Below are the code and all the weights of a small trained network. Each question names an input and a class and asks about switching units off, where a switched-off unit gives its printed mean instead of its output.

import numpy as np


def w(rows, s, z=0):
    codes = np.array(rows[::2]) - 128.0
    scale = np.full(codes.shape[1], s)
    scale[-1] = z or s
    return codes * scale


def f(y):
    return y / 2 * (1 + np.tanh(0.7978845608 * (y + 0.044715 * y**3)))


def log_softmax(a):
    a = a - a.max(-1, keepdims=True)
    return a - np.log(np.exp(a).sum(-1, keepdims=True))


def net(x, mask):
    res = np.array(x, float).reshape(1, 7) / 4 @ E
    y = f(res @ A[0][:, :-1].T + A[0][:, -1])
    res = res + np.where(mask, y, B[0][:, -1]) @ B[0][:, :-1]
    return log_softmax(res[-1] @ U[:, :-1].T + U[:, -1])


A, B = {}, {}
E = w([
[122,134,128,125,129,129,129],'x0',
[26,26,223,160,41,143,145],'x1',
[120,178,188,251,202,183,61],'x2',
[182,158,187,115,61,63,1],'x3',
[114,237,128,210,57,72,230],'x4',
[126,130,130,130,127,125,130],'x5',
[167,203,206,52,104,220,183],'x6',
],0.0056)
A[0] = w([
[201,190,74,82,202,74,119,61],'N0',
[154,96,83,60,99,65,181,68],'N1',
[177,149,205,107,57,62,45,162],'N2',
[129,106,39,51,35,105,146,64],'N3',
[173,157,203,243,204,187,112,104],'N4',
[17,97,194,133,68,147,117,122],'N5',
[105,124,185,151,218,145,85,90],'N6',
[65,213,130,162,69,94,185,143],'N7',
[140,170,168,224,179,197,100,161],'N8',
[160,94,82,27,91,75,190,83],'N9',
[48,92,216,135,60,157,129,137],'N10',
[187,181,89,95,152,154,111,167],'N11',
[84,79,48,193,148,48,92,159],'N12',
[95,102,81,178,197,179,206,171],'N13',
[65,30,221,138,54,165,105,132],'N14',
[161,177,181,84,102,238,158,135],'N15',
[67,123,86,130,184,202,215,153],'N16',
[145,189,177,71,123,208,153,177],'N17',
[143,179,131,176,74,93,182,97],'N18',
[181,198,68,80,191,89,106,61],'N19',
[118,204,120,182,50,101,163,168],'N20',
[118,71,154,41,185,206,83,252],'N21',
[96,66,200,139,102,150,142,237],'N22',
[161,34,122,59,168,196,77,189],'N23',
[96,167,142,218,171,175,79,124],'N24',
[194,135,176,129,53,60,32,119],'N25',
[129,193,129,192,58,92,177,95],'N26',
[91,80,45,207,145,52,85,151],'N27',
[99,184,98,72,72,158,141,179],'N28',
[175,157,182,78,106,235,158,129],'N29',
[146,94,85,46,82,76,165,86],'N30',
[211,197,40,127,177,158,97,88],'N31',
[209,189,78,101,191,128,126,108],'N32',
[152,159,140,173,82,71,202,84],'N33',
[92,152,102,196,139,68,140,146],'N34',
[72,90,67,123,203,170,226,118],'N35',
[186,172,182,108,91,34,53,126],'N36',
[152,199,170,107,83,188,176,154],'N37',
[132,98,31,199,158,66,104,109],'N38',
[97,202,81,193,61,108,174,144],'N39',
[173,149,169,109,83,65,32,164],'N40',
[152,165,161,200,107,72,209,90],'N41',
[134,98,70,49,67,86,164,63],'N42',
[129,156,176,254,207,150,94,107],'N43',
[89,82,30,175,131,48,98,135],'N44',
[117,190,146,183,102,87,182,107],'N45',
[130,177,113,189,62,93,194,86],'N46',
],0.0056,0.0015)
B[0] = w([
[139,99,57,220,103,118,219,198],'N0',
[128,168,137,129,49,207,102,168],'N1',
[9,212,112,131,179,141,170,192],'N2',
[140,151,125,138,48,238,68,178],'N3',
[143,121,115,113,3,197,79,224],'N4',
[145,51,29,244,118,100,226,213],'N5',
[149,100,108,133,108,164,72,177],'N6',
[152,84,95,120,187,126,88,190],'N7',
[134,122,114,76,5,168,92,216],'N8',
[129,150,115,120,48,184,78,188],'N9',
[131,59,64,215,117,88,227,216],'N10',
[125,104,98,176,129,67,179,177],'N11',
[170,128,238,53,95,39,145,223],'N12',
[37,219,155,70,133,126,130,213],'N13',
[155,87,50,202,143,119,195,252],'N14',
[188,100,199,79,77,19,161,190],'N15',
[50,198,155,85,166,127,141,208],'N16',
[151,119,172,98,95,36,156,187],'N17',
[159,74,115,106,187,154,70,162],'N18',
[117,109,65,229,111,120,206,191],'N19',
[155,109,99,97,195,124,86,185],'N20',
[187,78,103,108,208,88,88,243],'N21',
[135,113,68,155,132,92,147,209],'N22',
[184,79,80,110,221,135,88,235],'N23',
[147,142,126,97,16,173,108,200],'N24',
[18,216,140,130,189,156,164,189],'N25',
[177,98,105,122,200,137,66,177],'N26',
[174,130,223,60,75,44,152,225],'N27',
[152,116,127,79,96,114,108,152],'N28',
[171,122,194,87,122,40,158,187],'N29',
[143,157,116,124,58,237,55,174],'N30',
[155,93,69,218,73,108,205,206],'N31',
[141,78,71,197,92,92,216,196],'N32',
[167,101,90,114,178,155,90,162],'N33',
[154,120,154,81,133,126,104,175],'N34',
[18,229,148,85,177,163,151,213],'N35',
[36,209,117,133,185,137,165,183],'N36',
[166,92,168,84,150,72,127,175],'N37',
[141,148,184,111,81,66,168,198],'N38',
[146,94,111,117,178,131,48,191],'N39',
[51,211,119,138,187,129,155,187],'N40',
[158,68,97,107,190,166,89,174],'N41',
[150,146,109,141,42,228,71,173],'N42',
[127,149,125,95,21,187,97,226],'N43',
[182,133,219,60,95,82,144,211],'N44',
[178,76,114,99,180,145,81,170],'N45',
[158,89,109,112,196,139,88,176],'N46',
],0.0045,0.0042)
U = w([
[128,87,56,243,111,105,216,73],'0',
[130,136,134,112,20,238,47,88],'1',
[115,122,129,117,143,113,115,254],'2',
[154,113,235,76,116,32,147,79],'3',
[155,76,93,112,249,153,41,86],'4',
[2,199,141,124,200,153,155,102],'5',
],0.0094,0.0069)

Each question gives the input, the list of numbers given to net, and the class t.
The units are the neurons (one row each of A and B). Each row of codes is followed by its name. A weight is (code - 128) times the scale printed after its matrix; where a second scale follows, it is the last column's (A, B and U).
mask holds one flag per neuron, in row order. A switched-off neuron (its flag False) gives its mean, the last column of its row in B, instead of its output. The means were averaged over made-up inputs and are rounded, as every weight is.
A unit's drop is (log p(t) with every unit on - log p(t) with that unit switched off) / (log p(t) with every unit on - log p(t) with every unit switched off).
The circuit of an input: a set's keep is (log p(t) with only the set's units on - log p(t) with every unit switched off) / (log p(t) with every unit on - log p(t) with every unit switched off). Starting from the 12 units with the biggest drops (on a tie, the unit counted first), units are removed one at a time, each time the one whose removal leaves the highest keep (on an exact tie, the one counted first), for as long as the keep stays at least 0.8.
circuit, biggest first: the units of the circuit, biggest drop first
most important unit: the unit with the biggest drop
k most important neurons: the k neurons with the biggest drops, biggest first
drop of u: that unit's drop, to one decimal
input [-6,4,3,-8,-5,4,-6], class 5: circuit, biggest first : (N35 N13)
input [1,0,1,8,-6,4,8], class 3: 3 most important neurons : (N15 N29 N17)
input [3,6,3,8,7,8,-7], class 5: 4 most important neurons : (N25 N2 N36 N40)
input [3,-7,-8,5,6,-1,7], class 1: circuit, biggest first : (N3)
input [3,2,7,-1,6,0,4], class 1: circuit, biggest first : (N4 N8)
input [-8,-7,-2,-7,7,-1,-3], class 2: 2 most important neurons : (N5 N13)
input [2,6,7,3,-3,-6,8], class 3: 3 most important neurons : (N15 N29 N17)
input [0,4,6,4,5,2,-4], class 1: circuit, biggest first : (N43 N4)
input [2,-1,7,-6,-1,-5,8], class 3: circuit, biggest first : (N15 N29)
input [6,0,-3,7,-3,1,6], class 5: circuit, biggest first : (N2 N25 N36)
input [2,-7,-5,3,3,3,-2], class 0: 2 most important neurons : (N0 N19)
input [-5,5,-1,7,-8,7,-2], class 4: 2 most important neurons : (N23 N21)
input [-4,6,4,-3,-8,-4,6], class 4: 2 most important neurons : (N21 N23)
input [-1,-4,4,-1,1,-2,6], class 3: most important unit : N15
input [1,-4,2,-1,-1,6,1], class 0: 2 most important neurons : (N31 N32)
input [1,0,6,-6,-2,-7,-8], class 3: drop of N6 : 0.0
input [2,6,5,0,-3,8,-4], class 0: drop of N19 : -0.1
input [6,-3,-6,0,4,1,0], class 1: drop of N42 : 0.1
input [-2,-6,-8,4,-7,4,0], class 1: drop of N42 : 0.2
input [2,2,6,4,2,0,-5], class 1: most important unit : N43
